In the rows, 128 means zero.
Rows lie near named flat spaces through zero. A row that begins with a name and a colon came from that space; any other row is followed by the name of its block's space that it lies nearest.
j951j21: [111  92 185 126 145  72 126  63 155  95 128 158  73 169 156 123 154 147
 206 168 131 144 129 173 174 134 106 183 124  61]
j12j358: [108 169 161 127  77 173 106 163 119 197 128 125  97 145 152 101 128  73
 182 147 170 155 182 130  99 150 132 103 252 195]
j717j34: [117 158 159 125 105 157 114 126 116 148 130 104 108 159 149  82 135 112
 197 173 145  91 142 158 150 130 122 101 177 146]
j717j34: [102 101  93 138  82 109 102 166 118 118 113 135 147 145 132 139 148 143
  63  80 118 145  79 177 161  96 195 103 104 118]
j367j410: [161 170 102  71 142  86 147 121  96 105 105  98 158 104  91 138  81 171
 108 132 149  73 135 128 103 103 126 118 116 167]
j367j410: [123 130 134 139 117 108 106 136 146 130 127 128 113 153 153  99 165 144
 139 131 141 131 152 148 170 110 154 118 141  94]
j951j21: [118 121 148  97 137  78 133 122 131 136 111 127  87 135 127 141 124 156
 163 132 179 153 161 155 107 112 141 157 180 175]
j367j410: [109 103 160 126 135  93 116  82 100 109 120 117 101 155 151 107 142 153
 178 152 128 101 106 185 165 129 146 139 104 113]
j508j300: [161 107  80 136 143 126 161 112 151 121 113 122 124 125 138 138 121 138
 122  84 102 134 128 111 175 126 128 159  80  76]
j11j338: [196 144 116 133 183 104 130  88 117 120 118 131 145 112 138 122 120 142
  96 115 109 145 135  86 129 134 143 134  98  66]
j508j300: [160 125 177 167 136 164 141 180 198 141 135 180 112 127  96 131 166 124
 122 160 146 172 131 121 120  90 138 145 156  83]
j12j358: [112  91 135 166 152 135 118 147 152 153 149 150 112 108 137 143 160 116
  99 102 134 194 154  90  94 144 142 144 137 137]
j11j338: [132 131 149 135 114 112 121 136 103 141 120 140 131 108 119 120 134 133
 116 128 137 119 148 131 115 138 157 129 118 134]
j717j34: [100  90 107 133 163  89 112 118 158 125 137 112  93 150 167 129 164 157
 134  99 148 174 154 130 147 114 142 141 142 130]
j508j300: [ 67 112 149 106 126  90  91 100  67 106 140 118 138 130 132 139 119 135
 119 142 131 115  93 162  87 148 131 109 123 191]
j367j410: [140 149 134 120 117 134 130 136 123 114 128 141 155 119 103 134 114 123
 106 144 119 110 109 125 116 122 117 116 117 118]
j367j410: [131 135 100 136 147 170 119  83 147  99 151 117 146 168 166 123 120  91
 139 136  71 135  73 109 167 145  71 107 118  63]
j508j300: [129 124 187 181 125 188 116 119  94 159 149 148 131 105 132  99 143  79
 146 161  99 116 124 107 106 183 129 121 107 117]
j367j410: [118 185  64  94 134 131 121 153 166 103 157  80 171 129 125 109 127 146
 106 134 135  69 175  79 139 105  65  76 135 140]
j951j21: [142 176 134 133 148 159  99 165 173 144 154 132 137 144 134 114 150 110
 108 154 153 172 155  87  96 103 112  85 213 129]
j508j300: [133 131 121 131 132 136 129 113 113 133 129 117 132 123 138 120 121 119
 134 123 115 116 132 116 132 146 122 126 115 126]
j951j21: [120  83  89 143 139 134 136 121  93 136 116 100 127 118 140 140 122 138
 107  76 109 131  93 141 138 134 170 132  80 154]
j717j34: [ 85  96 159 155  32 212 155 201 162 135 124 172 121 149  84 151 132  84
 147 148 113 120  50 198 151 104 125 136 131 135]
j12j358: [101 121 103 120 122 105 130 113  94 104 137  96 154 102 122 114 125 154
 120 120 110  45 142 124 145 148 113 120  46 142]
j11j338: [150 134 140 161  76 180 158 171 162 183 124 186 120  92 113 144 122  63
 124 103 118 173 181  74 112 171 114 165 151 105]
j367j410: [147 171  86  82 185  88 128 100 118 106 137  74 152 111 129 118 106 169
 119 131 146  83 175  82 107 121  92 106 124 159]
j508j300: [166 153 129 131  93 116 125 155 188 128 120 213 143 131 117 165 126  90
  69 109 117 222 139  90 120 125 119 150 172  41]
j11j338: [118 131 103 125 124 148 145 118 154 111 143 113 135 133 134 122 124 120
 151 132 105  92 136 110 161 139  74 131 101 106]
j12j358: [108  87  98 161  84 185 133 150 173 132 128 162 121 167 149 160 134  74
 112  85  84 201  59 145 170 127 126 138 139  79]
j12j358: [178  83 153 148 203 136 164  86 130 118 106 116  87 142 127 128 131 165
 173 144 126 137  71 166 153  95 161 167  94  97]
j12j358: [ 83  58 147 187 160 177 135 142 121 163 155  98  92 107 139 111 171 131
 160 121 131 117 136 128 120 148 149 139  89 185]
j12j358: [110 128 133 129 136 126 125 131 112 131 141 110 133 108 121 116 134 139
 132 137 136  92 153 116 111 140 120 120 110 162]
j508j300: [148 145 110 109 141  93 117 119 164  93 133 169 156 133 121 167 117 122
  67 116 113 188 113  95 110 118 101 134 142  73]
j717j34: [171 140 116 126 152 117 135 119 109 113 116 123 155 111 112 126 116 150
  93 124 116 108 109 119 128 115 149 121  87 103]
j717j34: [125 125 113 118 168 127 113 137 131  93 138 112 153 142 111 145 129 156
  81 137 130 135  62 144 106  80 137  94 126 147]
j11j338: [175 190  97  86 140 150 175 138 169 129 124 106 139 113 100 132  85 127
 155 145 145  92 179  76 118 116  57 133 161 139]
j12j358: [170 152 142 158 128 140 102 172 146 158 116 135 121 148 141  90 171 138
 108 132 154 160 140 141 150  82 201  95 174  91]
j367j410: [151 138 142 167 169 168 119 141 152 154 164 166 149  84 121 144 137  82
  74 124 112 194 161  27  54 169  99 129 144 116]
j508j300: [ 75 131 110  92  55  86 112 170 138 104 117 133 136 154 114 140 133 151
 111 119 151 108 119 190 154  89 141 111 145 153]
j951j21: [115 121 192 141 124  59  84  51 103 128 137 184 103 133 180 112 150 100
 156 144 112 175 177 113 130 205 121 164 133  55]
j717j34: [144 166 118 105 128 123 108 124 115 126 115  98 130 163 147 102 123 140
 142 143 145 116 117 156 149  97 147  90 172 131]
j951j21: [149 131 108 172 151 142  99 138 143 131 149 133 155 123 151 104 167 123
  72 109 100 149 136  83 147 131 149  99  98  64]
j717j34: [140  93 132 141 158 165 184 146 176  99 131 120 118 123  81 141 134 163
 153 154 123  82  86 150 153  82 104 157  67 115]
j951j21: [112 125 141 136  89 126 125 125 135 140 128 152 116 131 142 123 134 102
 149 124 119 136 154 126 146 158 116 145 134 104]
j951j21: [114  89 131 166 153 166 121  79 112 127 150 136 127 131 162 135 128  83
 133 117  71 160  83 104 129 183 105 139  92  96]
j11j338: [ 74  99 137 116 136 103 140 110 142 108 151 120 111 115 123 137 135 143
 165 141 135  94 163 122 122 151  74 158  99 159]
j951j21: [107 117 118 142  84 135 112 124 104 138 121 129 129 144 155 116 133 105
 131 106 105 126 113 152 164 149 149 118 116 111]
j367j410: [122 105 163 127 119 125 141 131  88 139 109 139 116 111 101 146 111 132
 135 134 141 126  98 165  94 130 161 147 121 176]
j12j358: [172 136 192 152 211 215 157 132 130 137 138  81 105 136  96  88 138 153
 201 222 154  71  77 156 109  76 131 105 139 167]
j717j34: [ 60 129  91  89 128 103 103 139 136 102 153  95 141 144 132 147 125 144
 111 122 148 123 127 132 103 113  92  97 158 201]
j11j338: [159 158 102  95 190 121 130 123 137  91 135 103 162 128 102 147 105 159
  86 144 136 125  92 108  91  84 107  99 136 144]
j11j338: [127 114 135 153 133 119 102 127 106 115 138 153 160 111 123 134 143 125
  65 118 100 143  96 118 112 139 155 114  84  99]
j717j34: [175 181 178 129  94 172 126 120 112 169 109 163 119 142 135 114 100  63
 167 163 127 161 129 124 111 155 126 125 209 105]
j951j21: [155 112 135 124 205 107 151 101 124 118 135 126 129  84 103 155 114 155
 110 129 135 140 139  83  70 136 113 160  97 150]
j508j300: [115 139 217 136 127 114 111 132 105 146 137 147 107 111 111 100 150 134
 168 192 167 104 169 143  87 141 139 132 152 160]
j12j358: [ 97 114 108 125  95 139 135 107 113 143 130 127 120 127 152 139 107  88
 152  99 105 135 140 115 135 180  98 146 127 143]
j508j300: [122 112  49 142  42 192 166 206 169 164  95  98 113 158 136 121 132 118
 142  61 124 111 119 173 224  85 165 121 132 129]
j367j410: [145 164 102 107 100  71 121 159 163 120 113 125 133 135 129 101 153 172
 114 118 159 101 200 130 178  90 147 119 134  87]
j717j34: [117 123 158 139 152 149 117 124 128 129 148 137 127 126 124 133 133 112
 129 154 128 146 111 117  90 137 112 122 144 146]
j367j410: [136  54 168 176 116  93 140 102 139 169  99 186  53 129 166 138 161 116
 165  83 128 219 161 148 163 164 189 216 122  68]
j951j21: [138 150 113 136  87 118 107 130  81 123 120 131 175 110 128 105 126 122
  81 112  94  81 124 125 152 149 156  97  70  91]
j11j338: [204 170 105 116 178 105 116  93 112 110 115 128 164 126 136 126 107 138
  75 120 109 151 110  91 121 118 144 108 123  68]
j11j338: [160 140 126 138 105 155 140 141 124 164  98 112 102 150 146  99 129 122
 168 121 140 125 135 158 172 112 170 124 159 118]
j508j300: [145 148 147 119 142  96 112 117 150 103 138 175 148 123 117 150 127 121
  88 143 122 170 130  97  98 131 104 135 141  81]
j11j338: [134 168 127 112 113 108 100 135 112 106 141 164 187 104 104 150 109 108
  47 131 110 141 119  88  77 144 110 101 126 113]
j12j358: [ 81 139 118 151  65 156  89 217 146 135 147 125 157 139 117 100 177 131
  80 130 140  99 127 154 149  89 162  63 135 143]
[ 60  68 181 189  62 128 110 165  98 151 147 181 129  79 111 125 175 107
 101 116 110 113 150 137 115 184 164 149  52 135] -> j11j338
[163 138  89 123  55 120 136 164 117 129  81 157 156 135 112 146 107 122
  69  77 108 141  85 166 172 100 190 123 112  80] -> j717j34
[117 120 145 164  77 195 147 217 125 163 126 126 137  98  78 112 148 127
 117 136 143  73 124 153 124 103 170 108 104 177] -> j11j338
[ 81 127 124  88 118 107 111 110 131 112 127 103 101 181 154 134 120 134
 175 142 153 139 107 180 138 109 109 118 192 172] -> j11j338
[115 174 124 102 104 127 103 130  63 114 141 128 198  90  97 138  87 105
  64 139 109  86 110  99  62 160 107  81 111 174] -> j717j34
[132 174 134  96  62 176 156 157 129 128 116 142 151 130  85 144  77  88
 146 158 123  90 101 143 116 125  82 118 160 152] -> j717j34
[121 137 117 153 160 169 114 125 161 130 173 132 147 119 144 126 142  91
 108 133 101 154 146  53 105 160  72 112 133 108] -> j367j410
[128 146 174 139  86 120 107 131 117 144 129 186 135 115 126 130 130  87
 115 141 121 159 150 113 103 167 129 136 151  99] -> j508j300
[116 121  95 142 111 142 106 159 127 153 122 107 123 149 156 116 148 126
 108  90 136 155 123 144 149 109 176  98 156 145] -> j951j21
[135 137 155  99 167 110 114  60  71  70 125 106 151 153 121 124  99 151
 142 183 105  78  30 180 125 115 119 104  93 122] -> j951j21
[136 133 151 107 101  53 147 127 129 108 112 161 131  91  92 131 128 167
 126 136 144  81 189 130 137 133 126 170  76 100] -> j367j410
[157 135 151 130 112 116 115 158 151 140  97 150 102 170 132 121 150 143
 129 134 162 180 106 186 154  68 195 122 192  99] -> j12j358
[132 111 150 150 164 141 131 125 124 153 136 118 104 113 134 117 144 132
 148 134 143 140 151 113 106 138 141 138 134 153] -> j12j358
[136 129 189 146 124  91  94 103 115 106 126 158 123 151 140  93 165 145
 140 173 123 116 112 171 162 121 162 123 108  55] -> j367j410
[ 80  92 150 150  69 200 138 181 116 152 125 140 118 137 101 150 123  91
 137 131 126 133  56 186 112 120 149 121 145 193] -> j367j410
[ 94 123 111 153 123 150 103 166 169 153 153 109 110 148 161 101 176 123
 135 116 147 148 172 115 148 118 132 103 168 140] -> j367j410
[145 146 143 148 103 132  94 133  64 135 119 137 167 116 126 104 131 117
  78 128 105 108  95 141 124 139 186  87  97 110] -> j717j34
[123  87 146 205 114 231 138 168 149 148 147 147 132 128 120 118 162  87
 121 132  84 132  66 133 152 131 143 120  84  92] -> j508j300
[136  92 217 176 193 135 114 103 131 114 160 186 124 104 106 142 158 120
 109 180 114 175  92 106  65 147 126 153 100  94] -> j508j300
[112  86 135 148 121 122 131 122 122 119 126 148 123 125 126 143 138 129
 116 112 109 140  97 147 138 136 145 149  86 111] -> j508j300
[144 160  93  73 116  65 144 118 124 135  95  95 108 131 138 119 105 166
 162 107 171 102 202 135 151 115 131 143 160 155] -> j508j300
[111 130 144 148  87 184 138 175 147 132 149 170 159 102  85 153 122  83
  93 140 106 129 106 104  92 143  94 124 118 133] -> j367j410
[ 80 164 125  83  98 106  95 119  67 129 131  82 140 137 140 107 107 131
 150 146 152  73 144 154 107 142 120  82 164 215] -> j508j300
[183 174  53 121 143 198 190 114 205 111 144 105 155 126 129 123  94  96
 157 124  76  81 158  40 186 142   9 138  96  47] -> j11j338
[115 136  84  93 155 111 121 109 114 106 131  83 141 141 138 137 107 148
 119 116 132 115 109 130 121 113 112 104 135 168] -> j508j300
[108 116 141 147  96 145 125 154 146 135 134 149 124 132 124 127 147 113
 128 130 125 134 128 138 139 129 130 130 129 117] -> j367j410
[ 71 123 102 103 174 107  89 130 124  87 162  74 148 149 133 129 145 172
 100 143 147 107  95 144 103  88 116  73 134 196] -> j717j34
[163 163 125 114 122  85 134  83 100 125 115 117 136 109 144  88 119 142
 155 132 117  64 197 103 167 164 117 139  83  77] -> j11j338
[117 107 106 146 103 195 161 138 192 154 132 135  88 161 155 141 126  76
 186 108 112 173 130 119 169 140  82 159 171 108] -> j11j338
[152 132 168 144 182 112 109  84 109 121 144 146 134 112 136 119 137 125
 118 155 117 148 133  93  94 156 124 132 114  97] -> j367j410

Each name stands for a flat space through zero: a line, a plane or more. A row that begins with a name and a colon came from that space; any other row is followed by the name of the space it lies nearest, among the names in its block.
j199_j555: [130 166  94 127 144 136 174 120 125 153 113 131 110 128 103  73  88 116
  97 176 138 165 145 111 112 105 145 103 134 163]
j145_j302: [153 115 148 114 122 145 143 147 132 138 157 136 134 129 117 128 112 128
 164 148 100 118 163 109 114 157 121 132 136 122]
j977_j463: [140 162 111 149 131 141 157 135 131 171  85 127 103 116 119 144  94 121
 112 111 135 130 158 123  90 143 102 111 115 102]
j259_j552: [148 153 132 140 108 160 137 130 106 141 132 131 143 133 111 154 111 100
 140 124 133 133 146 134 114 166 122 116 114 116]
j977_j463: [112 117  85 121  86 167  80 124 145 118 122 109 105 116 130 132 124 136
 129 120 140 146 112 127 130 138 127 151 158  99]
j145_j302: [163 140 118 119 121 153 166 153 106 151 106 161 125 147 115 131  98 105
 130 182 113 134 174 138 121 128 129  93 160 141]
j145_j302: [111  90  99 102 115 135 100 132 141 115 201 115 149 131  76 129 139 133
 172 113  99 132 105  90 137 144  94 154  83 117]
j145_j302: [127 119  60 112 120 127 125 129  90 128 128 143 160 151  89 139 123 102
 119 121 129 154 100 144 146 103 113 122 106 140]
j199_j555: [139 139 169 116 165 103 171 112 104 106 124 145 191  97 128 129 132 162
 143 148 113 136 106 158 120 158 141 139  80 175]
j977_j463: [125  66  86 137 112 122  86 103 159 116 179  87 115 100 131 145 132 157
 119  82 149 138 128 134 193 117  92 142 106  93]
j977_j463: [103 137  75 107  84 209  82 104 100  85 179 111 138 145  89  81 117  96
 133 153 146 156  92 115 122 138 179 153 140 143]
j199_j555: [ 84 176 146 139 158  87 154 149 154 153 108 141  99 158  81 128 166 110
 124 153 107 121 111  84 115 105  90  76  81 149]
j145_j302: [ 88  97 158 139 167 121 113 135 204 134 167  88  38 118 136  71 137 165
 131  89 108  48 155  45  80 104 120 156 119  84]
j145_j302: [130 187 170 139 143 117 166 110 120 135 121 128 155 114 125 110 121 122
 126 155 139 163 119 125 111 157 150 117 107 167]
j145_j302: [ 91 132  82 128 165 101 120 112 109 125 107 119 128 138 124  93 128 123
  91  60 143 112  76 117  89  77 141 161  96 128]
j199_j555: [133 119 175 105 204  74 174 170  71 130  82 187 179 165 135 141 145 126
 151  72  70  31 107 132  37 108 133 158  87 135]
j145_j302: [106 105 157 132 147 125 118 150 159 129 173 122  79 161 113 107 153 119
 142 124 103  63 152  74 117 103 118 117 120 110]
j259_j552: [121 154  34 118 133 184 146 103 104 137  94 116 107 107 109  58  57 129
  83 128 154 157 123 124  68 110 166 156 138 135]
j259_j552: [144 117 184 129 138 150 148 143 145 109  77 147 112  85 162 169 135 190
 148 163 101  81 161 168 111 173 121 125 136 116]
j977_j463: [148 176 137 118 128 124 169 149 101 161 112 158 145 164 114 102 105  79
 131 172 119 157 143 110 100 122 152 105 162 162]
j199_j555: [107 196 214 134 145 108 164 155 156 132  35 162 108 116 147 153 167 156
 139 203 101 119 122 137  94 159 128  90 143 158]
j977_j463: [138 116  58 113  81 163 101 122 131 142 159 109 121 132 111 102  91 105
 126 134 145 182 134 109 144 124 133 143 170 116]
j259_j552: [113  88 105 131 135 135 110 113 143  94 125 120 102 108 134 136 146 168
 106 141 135 110 125 160 173 105 118 118 117 127]
j199_j555: [144 132  62  72  97 188 136 125  59  98 140 160 215 128  69 122  95 115
 164 176 105 184  88 156 110 169 151 157 115 171]
j259_j552: [ 97 104  61 112 141 176 118 106 101  70 116 136 119 120  95 110 133 156
  98 164 132 111  97 170 144  97 145 123  96 156]
j199_j555: [148 109 111 110 120 148 128 130 124 128 118 130 134 109 146 117  98 147
 136 126 122 132 139 136 107 139 143 160 160 118]
j259_j552: [126 119 121 122 144 120 133 123 159 139  86 114  98  87 169  96 102 177
 113 110 129 124 133 121  88 122 141 168 162 112]
j145_j302: [140 127  88 123  99 144 126 122 126 129 115 131 137 112 115 152 116 134
 123 160 137 177 129 157 166 139 110 110 136 135]
j145_j302: [ 82 141 109 167 133  95  97  94 156 115 105  99  84 124 143 135 170 133
  65 114 180 145  94 148 193  76 117  91 112 132]
j259_j552: [124 122 101 116 135 144 131 128 112 120 119 134 137 123 113 124 117 136
 130 119 119 118 116 133 104 130 128 144 111 127]
j259_j552: [115 158 140 102 132 175 136 140  83  96  89 161 159 135 110 126 130 128
 153 152 100 100  95 143  56 163 164 152 120 148]
j259_j552: [109  85 144 107 177  94 148 125 129  82 147 149 148 122 109 124 170 175
 134 171  95  98 107 149 169 101 118 114  77 176]
j259_j552: [148 111 184 136 147  49 148 142 167 163 162 124 135 129 149 137 144 134
 147 116 113 135 154  98 162 121  94 116 128 127]
j977_j463: [142  97 149 144 141  45 134 121 138 139 192 124 152 154 127 146 164 105
 119 125 139 154 135 128 233  83  95  82 105 152]
j145_j302: [123  95  83 133 129 122 110 117 150 133 117 107  98 105 145 127 116 155
 103  91 143 127 131 134 141 103 110 144 134  99]
j977_j463: [105 127 137 131 113 138 101 147 131 116 153 137 105 177 102 139 169  92
 137 151 118 103 125 110 153 108 120  93 131 128]
j199_j555: [155  84  95 124 173 102 169 138 133 162 130 130 107 120 131 102  85 148
 110  96 113  96 175 114 109  87 107 137 119 112]
j977_j463: [121 103 145 113 169 168 138 129  93  90 162 136 140 135 109  97 121 139
 149 102  98  39 130 117  60 137 159 167  81 125]
j199_j555: [ 95 140 139 113  78 148  68 113 152  97 154 103 152 108 124 137 158 140
 166 129 132 174  68 114 134 181 136 168 134 124]
j977_j463: [107 137 112 139  83 123  81 132 161 134  94 116 100 126 142 169 156 127
 120 128 147 162 107 137 166 128 102 113 161 104]
j199_j555: [115 130 130 117 107 136 113 150 166 137 100 130 101 116 129 144 137 150
 149 149 107 133 128 112 114 147 106 132 154 110]
j977_j463: [156  97 120 121 154 132 167 128 132 139 173 128 121 122 111  93  94 139
 130 150 112 116 178 111 134 116 124 120 117 139]
j199_j555: [185  81  69  96 144 162 163 168  58 146  86 179 139 159 135 126  66 110
 123 112  98  71 178 160  72  94 144 147 172 109]
[111 125 129 160 155 167 140 121 143 120 126 112  77 105 101 150 128 155
 115 107 126  59 158 130 106 144  93 105  53  93] -> j977_j463
[148  67 129 102 135 117 126 156 124 120 125 150 156 115 129 180 136 166
 170  99  82  86 133 148 121 148  87 156 108 100] -> j199_j555
[140 119 160 122 122 151 135 161 134 132 140 147 103 156 123 130 133 114
 152 167  99  89 170 110 118 132 129 106 157 122] -> j145_j302
[148 103 100 130 145 125 153 139  84 128 146 155 151 161  87 162 131 101
 123 128 116 103 146 155 161 103  96  86  78 137] -> j199_j555
[141 164 130 145 111 157 139  80  70  86 168 129 189 132 101 136 134  93
 109 181 173 185 109 186 201 148 162  83  87 190] -> j199_j555
[114 113 101 127 146 106 120 122 123 138 170 113 133 148 106 100 125 108
 123  75 130 118 112  92 117  98 121 148  96 119] -> j199_j555
[100 111  66 123 160 116 131 128 136 143 136 116  95 141  97  86 114 126
 102  89 124 106 118  89 100  74 113 140  98 117] -> j145_j302
[158  75 142 119 128 140 112 149 131 130 110 130 111 117 186 136 107 154
 141  79 113  68 164 137  90 131 140 177 182  76] -> j145_j302
[120  90 107 135 131 144  96 103 163 114  87  89  99  50 182 139 107 210
 115  52 144 102 120 151  94 152 121 198 128  68] -> j259_j552
[122  79  97 110 134 110 107 146 174 156 139 106  94 113 139 106 108 159
 143  67 104 106 137  76  89 113 101 184 147  76] -> j199_j555
[124 125  60 117 129 167 144 129 107 120 113 145 101 146  91 101 108 117
  95 187 130 134 141 143 144  85 137  92 138 154] -> j259_j552
[ 82 145 125 103 133 195 135 173 177 130 120 140  31 151  76  66 127 136
 151 214  72  73 158  48  51 122 133 111 155 126] -> j145_j302
[145 141 109 138 105 173 132 131 107 135 123 132 126 133 109 153 109 106
 128 136 135 129 151 144 125 151 119 107 122 114] -> j259_j552
[137 133 122 150 139 126 129  98 124 136 149  99 110 127 160  74  98 111
  87  97 172 134 145 118 128  97 171 141 152 127] -> j199_j555
[129 128 145 114 139 132 134 136 119 120 103 140 138 120 145 121 124 145
 139 124 112 107 120 132  86 139 148 156 141 129] -> j977_j463
[155 112 159 112 163 117 149 138  74 114 102 159 176 134 165 128 118 133
 138  89 110  75 124 159  75 129 166 170 133 132] -> j199_j555
[136 199 178 128  94 121 123 153  87 160 155 146 184 197 106 137 138  27
 172 111 123 156 106  82  85 164 149 127 142 135] -> j259_j552
[139 159 119 125 168 114 194  91 128 138 136 118 147  85 115  59  82 154
 102 173 142 184 135 124 123 127 154 126 101 188] -> j199_j555
[ 90 145 121 128 125 127  99 132 101  99 106 145 131 171 117 138 174  97
 113 132 135 113  78 143 137  96 144 111 125 145] -> j145_j302
